Here is a tiny trained network, its code and every weight. The questions are about switching its units off for an input and a target symbol, where a switched-off unit gives its printed mean instead of its output.

import numpy as np


def w(rows, s, z=0):
    codes = np.array(rows[::2]) - 128.0
    scale = np.full(codes.shape[1], s)
    scale[-1] = z or s
    return codes * scale


def norm(h):
    return h / np.sqrt((h * h).mean(-1, keepdims=True) + 1e-5)


def f(y):
    return y / 2 * (1 + np.tanh(0.7978845608 * (y + 0.044715 * y**3)))


def softmax(a):
    e = np.exp(a - a.max(-1, keepdims=True))
    return e / e.sum(-1, keepdims=True)


def log_softmax(a):
    a = a - a.max(-1, keepdims=True)
    return a - np.log(np.exp(a).sum(-1, keepdims=True))


def net(x, mask):
    ids = ['βημξπτφ'.index(c) for c in x.split()]
    T = len(ids)
    res = E[ids] + P[:T]
    u = 0
    for l in range(2):
        q, k, v = (norm(res) @ M[l].T for M in (Q, K, V))
        z = softmax(np.where(np.tri(T) > 0, q @ k.T / 3**0.5, -1e9)) @ v
        res = res + np.where(mask[u], z, O[l][:, -1]) @ O[l][:, :-1]
        u += 1
        y = f(norm(res) @ A[l][:, :-1].T + A[l][:, -1])
        res = res + np.where(mask[u : u + 12], y, B[l][:, -1]) @ B[l][:, :-1]
        u += 12
    return log_softmax(norm(res)[-1] @ U[:, :-1].T + U[:, -1])


Q, K, V, O, A, B = {}, {}, {}, {}, {}, {}
E = w([
[151,118,124,117,62,171,207],'β',
[174,2,176,52,69,146,137],'η',
[178,134,155,111,112,192,157],'μ',
[168,104,120,88,125,88,163],'ξ',
[157,73,123,168,231,153,78],'π',
[143,188,71,122,70,116,70],'τ',
[98,106,30,175,138,116,200],'φ',
],0.0014)
P = w([
[39,176,127,1,152,183,93],'0',
[202,173,123,55,107,132,158],'1',
[214,159,91,95,111,146,160],'2',
[205,136,88,115,104,152,140],'3',
[195,105,101,139,93,159,130],'4',
[193,92,100,171,70,136,120],'5',
[188,67,101,178,102,129,109],'6',
[178,34,110,211,98,122,101],'7',
[163,18,99,216,98,103,79],'8',
[157,20,96,237,100,102,62],'9',
[168,62,100,215,113,130,89],'10',
],0.00073)
Q[0] = w([
[141,135,86,187,28,101,113],'0.h0',
[83,188,203,62,219,106,129],'0.h0',
[252,35,62,106,95,156,77],'0.h0',
],0.0044)
K[0] = w([
[136,49,147,221,213,170,163],'0.h0',
[145,202,125,22,65,157,179],'0.h0',
[57,97,51,253,127,99,46],'0.h0',
],0.0043)
V[0] = w([
[198,145,183,115,76,135,72],'0.h0',
[100,155,112,103,2,126,210],'0.h0',
[131,44,192,132,142,115,188],'0.h0',
],0.0026)
O[0] = w([
[104,193,255,134,104,38,118,173],'0.h0',
[73,141,104,46,8,143,152,7],'0.h0',
[87,103,151,48,227,188,198,25],'0.h0',
],0.0021,0.0013)
A[0] = w([
[172,87,169,190,114,106,104,73],'0.n0',
[28,162,114,86,121,76,127,18],'0.n1',
[114,114,109,164,252,109,230,4],'0.n2',
[183,160,136,107,37,133,163,199],'0.n3',
[49,109,93,5,104,34,161,76],'0.n4',
[86,158,87,73,71,64,26,30],'0.n5',
[138,182,101,224,186,173,82,113],'0.n6',
[64,197,77,102,48,98,69,62],'0.n7',
[76,41,127,157,160,87,49,204],'0.n8',
[89,102,229,102,108,143,117,39],'0.n9',
[163,198,92,52,115,81,114,151],'0.n10',
[37,172,144,97,21,129,140,67],'0.n11',
],0.0028,0.0015)
B[0] = w([
[154,109,75,182,75,124,166,218],'0.n0',
[81,52,84,128,122,142,74,43],'0.n1',
[191,143,205,66,83,228,6,105],'0.n2',
[207,124,168,169,192,96,152,253],'0.n3',
[95,85,72,189,105,17,117,76],'0.n4',
[155,45,123,141,156,180,101,139],'0.n5',
[152,47,159,77,51,67,198,253],'0.n6',
[123,61,172,161,162,198,127,154],'0.n7',
[196,210,136,112,104,151,218,227],'0.n8',
[144,195,109,65,127,118,79,58],'0.n9',
[142,48,159,217,121,158,150,165],'0.n10',
[81,137,233,149,155,127,102,123],'0.n11',
],0.0022,0.0014)
Q[1] = w([
[11,229,107,6,200,145,35],'1.h0',
[253,39,160,245,74,112,234],'1.h0',
[252,34,81,188,101,147,254],'1.h0',
],0.004)
K[1] = w([
[242,148,145,191,55,135,205],'1.h0',
[8,97,103,79,190,123,50],'1.h0',
[1,141,174,94,142,118,34],'1.h0',
],0.0044)
V[1] = w([
[130,63,119,49,239,72,147],'1.h0',
[18,54,132,147,42,61,190],'1.h0',
[30,154,142,6,90,196,183],'1.h0',
],0.0023)
O[1] = w([
[97,63,169,80,3,146,232,68],'1.h0',
[150,247,100,80,45,118,32,167],'1.h0',
[128,217,129,246,13,194,122,2],'1.h0',
],0.0019,0.001)
A[1] = w([
[134,118,93,134,192,59,79,146],'1.n0',
[111,194,120,50,94,97,79,47],'1.n1',
[108,153,209,98,163,76,107,102],'1.n2',
[49,116,189,136,131,157,52,70],'1.n3',
[3,90,112,142,126,140,81,139],'1.n4',
[152,63,188,132,109,124,109,145],'1.n5',
[102,152,135,43,196,170,113,92],'1.n6',
[70,149,43,124,135,116,145,104],'1.n7',
[138,203,128,140,74,143,117,175],'1.n8',
[154,116,115,146,122,150,135,164],'1.n9',
[116,68,152,104,142,97,160,5],'1.n10',
[148,178,107,157,114,147,61,103],'1.n11',
],0.0044,0.0015)
B[1] = w([
[108,180,180,120,126,228,183,247],'1.n0',
[146,16,98,158,169,121,2,64],'1.n1',
[114,116,187,109,81,113,195,112],'1.n2',
[202,206,169,174,114,112,91,71],'1.n3',
[213,102,140,156,148,89,208,60],'1.n4',
[70,175,105,81,173,95,55,234],'1.n5',
[115,76,71,80,104,188,188,62],'1.n6',
[99,50,240,100,189,72,91,67],'1.n7',
[52,101,135,99,218,153,168,204],'1.n8',
[168,166,112,121,153,101,139,223],'1.n9',
[50,109,103,202,133,115,72,114],'1.n10',
[86,43,93,153,226,143,135,161],'1.n11',
],0.0025,0.0015)
U = w([
[193,173,156,216,102,20,120,218],'β',
[119,104,139,22,46,91,56,5],'η',
[49,40,145,115,175,81,178,76],'μ',
[153,171,226,62,214,197,136,121],'ξ',
[24,179,189,120,29,196,179,58],'π',
[69,134,114,194,134,181,14,92],'τ',
[174,99,1,103,134,175,193,206],'φ',
],0.0054,0.0024)

Each question gives the input, a string of symbols that net reads in full, and the target symbol t.
The units are the heads (3 rows each of Q, K, V and O) and the neurons (one row each of A and B). Each row of codes is followed by its name. A weight is (code - 128) times the scale printed after its matrix; where a second scale follows, it is the last column's (O, A, B and U).
mask holds one flag per unit, layer by layer, with each layer's heads first. A switched-off unit (its flag False) gives its mean, the last column of its rows in O or B, instead of its output. The means were averaged over made-up inputs and are rounded, as every weight is.
A unit's drop is (log p(t) with every unit on - log p(t) with that unit switched off) / (log p(t) with every unit on - log p(t) with every unit switched off).
The circuit of an input: a set's keep is (log p(t) with only the set's units on - log p(t) with every unit switched off) / (log p(t) with every unit on - log p(t) with every unit switched off). Starting from the 12 units with the biggest drops (on a tie, the unit counted first), units are removed one at a time, each time the one whose removal leaves the highest keep (on an exact tie, the one counted first), for as long as the keep stays at least 0.8.
circuit, biggest first: the units of the circuit, biggest drop first
most important unit: the unit with the biggest drop
top k neurons: the k neurons with the biggest drops, biggest first
k most important neurons of layer l: the k neurons of layer l with the biggest drops, biggest first
input η τ μ β, target π: circuit, biggest first	(0.h0, 1.h0)
input μ τ π, target β: most important unit	0.n6
input π φ τ η, target μ: top 2 neurons	(0.n2, 1.n10)
input π τ μ τ η, target μ: top 3 neurons	(1.n10, 0.n2, 1.n5)
input μ τ τ τ β, target β: 2 most important neurons of layer 0	(0.n3, 0.n6)
input β β τ τ τ τ τ τ π β φ, target τ: top 3 neurons	(0.n2, 0.n4, 1.n1)
input β μ π, target τ: circuit, biggest first	(0.h0, 1.h0, 1.n11, 0.n11)
input β τ β τ τ μ τ, target τ: 2 most important neurons of layer 1	(1.n11, 1.n8)
input ξ τ η π, target η: top 2 neurons	(0.n4, 0.n6)
input μ ξ η β, target π: 2 most important neurons of layer 0	(0.n11, 0.n0)
input ξ τ τ, target τ: circuit, biggest first	(0.h0, 0.n6, 1.n11, 1.n1)
input τ μ τ τ ξ π τ ξ, target ξ: top 2 neurons	(1.n0, 0.n6)
input ξ τ τ τ τ μ τ π η μ τ, target η: top 3 neurons	(0.n4, 0.n6, 0.n3)
input η μ τ η π, target π: circuit, biggest first	(1.h0, 0.h0, 0.n3)
input β τ μ, target τ: most important unit	0.h0
input μ ξ τ μ, target β: circuit, biggest first	(0.n3, 1.n0, 0.h0)
input ξ μ π π π τ τ ξ τ μ μ, target η: 2 most important neurons of layer 1	(1.n1, 1.n0)
input τ π τ τ, target ξ: top 2 neurons	(1.n0, 0.n4)
input π β η τ ξ φ β π ξ τ, target φ: top 2 neurons	(0.n8, 0.n11)
input φ β ξ μ τ η μ ξ τ π π, target φ: 2 most important neurons of layer 1	(1.n8, 1.n0)
input ξ η μ β, target η: circuit, biggest first	(0.n4, 1.h0, 1.n0, 0.n8)
input τ τ τ μ μ τ τ π β, target ξ: top 2 neurons	(1.n0, 0.n2)
input μ π β τ μ, target β: top 3 neurons	(0.n3, 1.n0, 0.n6)
input β τ μ β, target τ: 3 most important neurons of layer 0	(0.n6, 0.n4, 0.n8)
input β π π π τ π η η β φ φ, target τ: 3 most important neurons of layer 0	(0.n2, 0.n4, 0.n6)
input μ π η ξ τ η η, target β: top 3 neurons	(1.n0, 0.n6, 0.n3)
input η π τ ξ τ τ μ τ η, target π: top neuron	(1.n8)
input η φ π φ τ τ φ μ τ τ, target φ: 3 most important neurons of layer 1	(1.n8, 1.n0, 1.n11)
input φ τ ξ π π μ φ η, target φ: 2 most important neurons of layer 0	(0.n6, 0.n3)
